Here is a tiny trained network, its code and every weight. The questions are about switching its units off for an input and a class, where a switched-off unit gives its printed mean instead of its output.

import numpy as np


def w(rows, s, z=0):
    codes = np.array(rows[::2]) - 128.0
    scale = np.full(codes.shape[1], s)
    scale[-1] = z or s
    return codes * scale


def f(y):
    return np.maximum(y, 0)


def log_softmax(a):
    a = a - a.max(-1, keepdims=True)
    return a - np.log(np.exp(a).sum(-1, keepdims=True))


def net(x, mask):
    res = np.array(x, float).reshape(1, 7) / 4 @ E
    y = f(res @ A[0][:, :-1].T + A[0][:, -1])
    res = res + np.where(mask, y, B[0][:, -1]) @ B[0][:, :-1]
    return log_softmax(res[-1] @ U[:, :-1].T + U[:, -1])


A, B = {}, {}
E = w([
[89,81,218,112,60,51],'x0',
[200,60,48,228,85,123],'x1',
[25,118,73,90,144,159],'x2',
[127,212,29,71,101,112],'x3',
[114,148,127,105,31,225],'x4',
[200,146,135,51,133,167],'x5',
[119,144,90,160,245,181],'x6',
],0.011)
A[0] = w([
[169,85,157,229,76,127,79],'neuron 1',
[162,136,79,159,164,243,147],'neuron 2',
[92,60,70,150,165,166,117],'neuron 3',
[74,233,106,138,199,104,76],'neuron 4',
[55,127,97,150,171,143,155],'neuron 5',
[77,72,86,140,172,195,108],'neuron 6',
[203,79,53,159,149,96,222],'neuron 7',
[96,100,104,173,118,175,85],'neuron 8',
[204,162,84,142,121,245,107],'neuron 9',
[160,192,68,106,131,227,93],'neuron 10',
[31,199,131,62,118,106,155],'neuron 11',
[129,84,176,63,197,112,79],'neuron 12',
[79,45,76,162,168,170,70],'neuron 13',
[164,66,212,198,106,117,157],'neuron 14',
[127,85,134,212,126,138,61],'neuron 15',
[50,157,173,37,94,94,159],'neuron 16',
[83,124,134,59,59,116,3],'neuron 17',
[105,134,178,72,201,105,212],'neuron 18',
[173,106,180,151,149,99,107],'neuron 19',
[133,175,80,174,110,182,63],'neuron 20',
[61,100,128,26,49,108,139],'neuron 21',
[193,141,111,217,84,67,104],'neuron 22',
[154,131,118,151,59,159,45],'neuron 23',
],0.011,0.0049)
B[0] = w([
[216,37,98,213,128,164,207],'neuron 1',
[140,171,61,84,140,241,246],'neuron 2',
[40,186,91,167,170,156,200],'neuron 3',
[43,217,136,16,197,75,235],'neuron 4',
[1,163,134,169,169,106,210],'neuron 5',
[68,92,115,214,116,204,206],'neuron 6',
[143,119,66,183,225,36,231],'neuron 7',
[139,190,92,243,86,177,169],'neuron 8',
[189,114,23,111,164,209,237],'neuron 9',
[167,195,64,28,147,209,246],'neuron 10',
[86,191,189,92,59,85,234],'neuron 11',
[177,127,220,154,178,153,190],'neuron 12',
[65,148,111,229,183,116,201],'neuron 13',
[175,36,163,206,112,173,229],'neuron 14',
[138,30,97,204,108,156,181],'neuron 15',
[164,155,167,102,63,123,235],'neuron 16',
[127,222,158,145,16,107,182],'neuron 17',
[98,117,243,97,165,123,228],'neuron 18',
[178,107,93,110,205,151,185],'neuron 19',
[168,44,123,118,174,161,190],'neuron 20',
[158,200,152,161,31,110,225],'neuron 21',
[192,67,31,133,165,54,210],'neuron 22',
[185,156,128,189,61,180,169],'neuron 23',
],0.0089,0.014)
U = w([
[61,144,153,47,167,86,1],'0',
[155,116,63,127,186,17,184],'1',
[143,138,134,100,23,92,208],'2',
[6,110,88,189,144,162,60],'3',
[163,148,50,68,146,217,119],'4',
[160,63,213,128,172,153,143],'5',
[160,32,95,181,84,101,48],'6',
],0.013,0.0069)

Each question gives the input, the list of numbers given to net, and the class t.
The units are the neurons (one row each of A and B). Each row of codes is followed by its name. A weight is (code - 128) times the scale printed after its matrix; where a second scale follows, it is the last column's (A, B and U).
mask holds one flag per neuron, in row order. A switched-off neuron (its flag False) gives its mean, the last column of its row in B, instead of its output. The means were averaged over made-up inputs and are rounded, as every weight is.
A unit's drop is (log p(t) with every unit on - log p(t) with that unit switched off) / (log p(t) with every unit on - log p(t) with every unit switched off).
The circuit of an input: a set's keep is (log p(t) with only the set's units on - log p(t) with every unit switched off) / (log p(t) with every unit on - log p(t) with every unit switched off). Starting from the 12 units with the biggest drops (on a tie, the unit counted first), units are removed one at a time, each time the one whose removal leaves the highest keep (on an exact tie, the one counted first), for as long as the keep stays at least 0.8.
units of the circuit, in order: the units of the circuit, biggest drop first
top k neurons: the k neurons with the biggest drops, biggest first
drop of u: that unit's drop, to one decimal
input [-5,4,-8,-6,-7,1,1], class 6: units of the circuit, in order : neuron 1
input [-4,-8,-1,2,-7,1,-8], class 0: top 2 neurons : neuron 18; neuron 4
input [1,8,-4,2,0,7,-2], class 6: top 2 neurons : neuron 4; neuron 1
input [-5,4,1,3,3,-8,-3], class 3: top 3 neurons : neuron 13; neuron 3; neuron 16
input [-8,6,-7,-3,1,-2,0], class 6: top 3 neurons : neuron 1; neuron 15; neuron 7
input [3,-6,-6,0,-8,-4,5], class 5: top 2 neurons : neuron 12; neuron 10
input [3,-5,-8,4,-8,-1,5], class 0: units of the circuit, in order : neuron 4; neuron 18
input [-1,4,-4,-2,-6,-5,4], class 6: top 2 neurons : neuron 15; neuron 14
input [0,-8,-5,-3,-1,-4,2], class 5: top 3 neurons : neuron 12; neuron 10; neuron 3
input [-5,-2,8,-3,-7,3,-3], class 3: top 2 neurons : neuron 6; neuron 10
input [7,-6,7,6,7,-1,8], class 2: top 2 neurons : neuron 21; neuron 16
input [-8,1,7,2,1,-5,4], class 3: top 3 neurons : neuron 5; neuron 13; neuron 6
input [-5,-3,-2,6,-7,-5,-7], class 0: top 2 neurons : neuron 4; neuron 1
input [-7,7,0,2,-7,1,-4], class 1: top neuron : neuron 7
input [-7,-7,4,-8,-8,-2,-8], class 0: drop of neuron 19 : -0.1
input [4,-8,6,7,-5,0,-1], class 0: drop of neuron 1 : 0.3
input [0,3,-5,1,0,1,0], class 6: drop of neuron 4 : 0.4
